Below is a small trained network, with its code and all its weights. Each question gives an input and a class and asks what happens when units are switched off, that is, made to give their printed mean instead of their output.

import numpy as np


def w(rows, s, z=0):
    codes = np.array(rows[::2]) - 128.0
    scale = np.full(codes.shape[1], s)
    scale[-1] = z or s
    return codes * scale


def f(y):
    return y / 2 * (1 + np.tanh(0.7978845608 * (y + 0.044715 * y**3)))


def log_softmax(a):
    a = a - a.max(-1, keepdims=True)
    return a - np.log(np.exp(a).sum(-1, keepdims=True))


def net(x, mask):
    res = np.array(x, float).reshape(1, 7) / 4 @ E
    y = f(res @ A[0][:, :-1].T + A[0][:, -1])
    res = res + np.where(mask, y, B[0][:, -1]) @ B[0][:, :-1]
    return log_softmax(res[-1] @ U[:, :-1].T + U[:, -1])


A, B = {}, {}
E = w([
[2,101,140,150,110,120],'x0',
[144,57,137,149,153,129],'x1',
[129,126,129,131,128,128],'x2',
[123,174,133,151,211,188],'x3',
[141,156,233,157,104,120],'x4',
[128,130,126,130,126,128],'x5',
[130,147,114,181,181,14],'x6',
],0.0095)
A[0] = w([
[133,99,148,73,92,193,31],'n0',
[118,188,81,162,158,51,110],'n1',
[108,142,44,105,143,139,79],'n2',
[138,63,33,135,133,132,101],'n3',
[110,150,39,89,132,119,83],'n4',
[111,210,133,108,150,44,99],'n5',
[123,228,95,160,131,79,98],'n6',
[184,175,102,114,59,80,63],'n7',
[160,111,140,121,25,180,102],'n8',
[77,214,137,132,194,166,165],'n9',
[191,254,80,108,88,137,69],'n10',
[228,122,109,138,172,112,202],'n11',
[103,124,81,72,146,97,33],'n12',
[130,148,132,158,230,196,109],'n13',
[30,131,135,137,88,121,61],'n14',
[160,142,241,203,64,108,46],'n15',
[221,113,138,83,127,135,150],'n16',
[121,140,134,132,185,80,89],'n17',
[122,204,93,99,85,213,108],'n18',
[119,140,58,98,137,106,105],'n19',
[158,126,203,183,85,100,3],'n20',
[141,48,139,102,62,71,145],'n21',
[204,133,114,125,123,133,66],'n22',
[138,129,114,180,133,50,85],'n23',
[52,140,118,132,63,125,202],'n24',
[64,168,121,122,66,249,128],'n25',
[212,146,119,91,117,118,38],'n26',
[120,165,114,134,155,82,98],'n27',
[137,147,85,98,29,79,174],'n28',
[132,217,200,146,97,123,110],'n29',
],0.01,0.0038)
B[0] = w([
[186,71,140,155,152,111,196],'n0',
[156,73,182,138,92,140,221],'n1',
[117,147,179,89,134,157,161],'n2',
[153,162,165,79,130,200,196],'n3',
[123,139,193,91,142,226,171],'n4',
[186,87,128,138,159,118,200],'n5',
[147,77,136,125,103,93,192],'n6',
[109,144,85,155,136,132,188],'n7',
[155,94,109,149,126,123,217],'n8',
[118,190,75,124,93,102,207],'n9',
[67,116,133,152,191,109,210],'n10',
[97,150,104,118,174,122,245],'n11',
[137,146,126,138,128,161,143],'n12',
[172,200,55,163,2,100,204],'n13',
[85,107,133,167,235,154,184],'n14',
[114,178,159,59,136,180,214],'n15',
[52,99,94,158,167,123,220],'n16',
[148,81,142,132,101,130,169],'n17',
[202,59,123,136,109,70,213],'n18',
[142,134,161,100,88,173,165],'n19',
[135,152,152,113,101,181,164],'n20',
[150,205,64,167,32,106,221],'n21',
[76,123,132,171,170,158,172],'n22',
[155,88,163,138,133,142,202],'n23',
[62,140,108,138,170,99,206],'n24',
[163,77,136,148,125,95,254],'n25',
[86,125,140,174,232,175,183],'n26',
[172,100,130,162,105,134,164],'n27',
[146,162,73,115,68,127,222],'n28',
[129,162,171,66,132,141,208],'n29',
],0.0088,0.0073)
U = w([
[109,124,94,133,163,94,246],'0',
[118,181,52,188,108,98,128],'1',
[173,30,152,171,159,99,74],'2',
[106,155,164,51,165,198,99],'3',
[8,116,83,205,224,112,59],'4',
],0.011,0.014)

Each question gives the input, the list of numbers given to net, and the class t.
The units are the neurons (one row each of A and B). Each row of codes is followed by its name. A weight is (code - 128) times the scale printed after its matrix; where a second scale follows, it is the last column's (A, B and U).
mask holds one flag per neuron, in row order. A switched-off neuron (its flag False) gives its mean, the last column of its row in B, instead of its output. The means were averaged over made-up inputs and are rounded, as every weight is.
A unit's drop is (log p(t) with every unit on - log p(t) with that unit switched off) / (log p(t) with every unit on - log p(t) with every unit switched off).
The circuit of an input: a set's keep is (log p(t) with only the set's units on - log p(t) with every unit switched off) / (log p(t) with every unit on - log p(t) with every unit switched off). Starting from the 12 units with the biggest drops (on a tie, the unit counted first), units are removed one at a time, each time the one whose removal leaves the highest keep (on an exact tie, the one counted first), for as long as the keep stays at least 0.8.
units of the circuit, in order: the units of the circuit, biggest drop first
most important unit: the unit with the biggest drop
k most important neurons: the k neurons with the biggest drops, biggest first
drop when u is switched off: that unit's drop, to one decimal
input [7,5,-3,1,-8,-4,-1], class 3: most important unit -> n3
input [-2,6,3,4,6,4,-7], class 2: 2 most important neurons -> (n0 n25)
input [7,-3,8,0,5,8,-2], class 4: 2 most important neurons -> (n14 n24)
input [-3,-4,-3,-8,4,-4,-4], class 1: 2 most important neurons -> (n21 n28)
input [-4,3,-1,-5,-8,-4,7], class 3: units of the circuit, in order -> (n3 n4 n19)
input [-8,-6,-3,8,8,5,-7], class 1: 2 most important neurons -> (n13 n9)
input [6,-2,5,8,4,-5,-2], class 1: 2 most important neurons -> (n13 n9)
input [7,4,-8,-2,8,0,7], class 3: units of the circuit, in order -> (n15 n20)
input [-8,-1,4,-7,2,-1,1], class 4: units of the circuit, in order -> (n26 n16 n22)
input [-5,-6,-3,6,4,-3,-6], class 0: units of the circuit, in order -> (n10 n18)
input [-5,4,1,0,5,-3,0], class 3: units of the circuit, in order -> (n15 n18)
input [7,0,4,3,7,-8,4], class 3: units of the circuit, in order -> (n15 n29)
input [3,-2,6,6,7,2,7], class 2: 3 most important neurons -> (n5 n1 n6)
input [1,2,3,-5,6,-1,0], class 3: units of the circuit, in order -> (n15)
input [-6,-5,-1,-1,-5,1,-7], class 2: 3 most important neurons -> (n18 n0 n25)
input [8,-3,0,-7,2,-5,-4], class 4: 3 most important neurons -> (n14 n24 n13)
input [1,2,-7,-5,0,8,1], class 1: drop when n21 is switched off -> 0.3
input [-1,1,-1,-1,4,-8,-8], class 2: drop when n7 is switched off -> 0.0
input [7,4,-3,7,-1,7,2], class 1: drop when n9 is switched off -> 0.3
input [-8,-4,-6,-7,-6,-7,8], class 2: units of the circuit, in order -> (n1)
input [8,2,-7,-8,-5,-5,5], class 1: drop when n12 is switched off -> 0.1
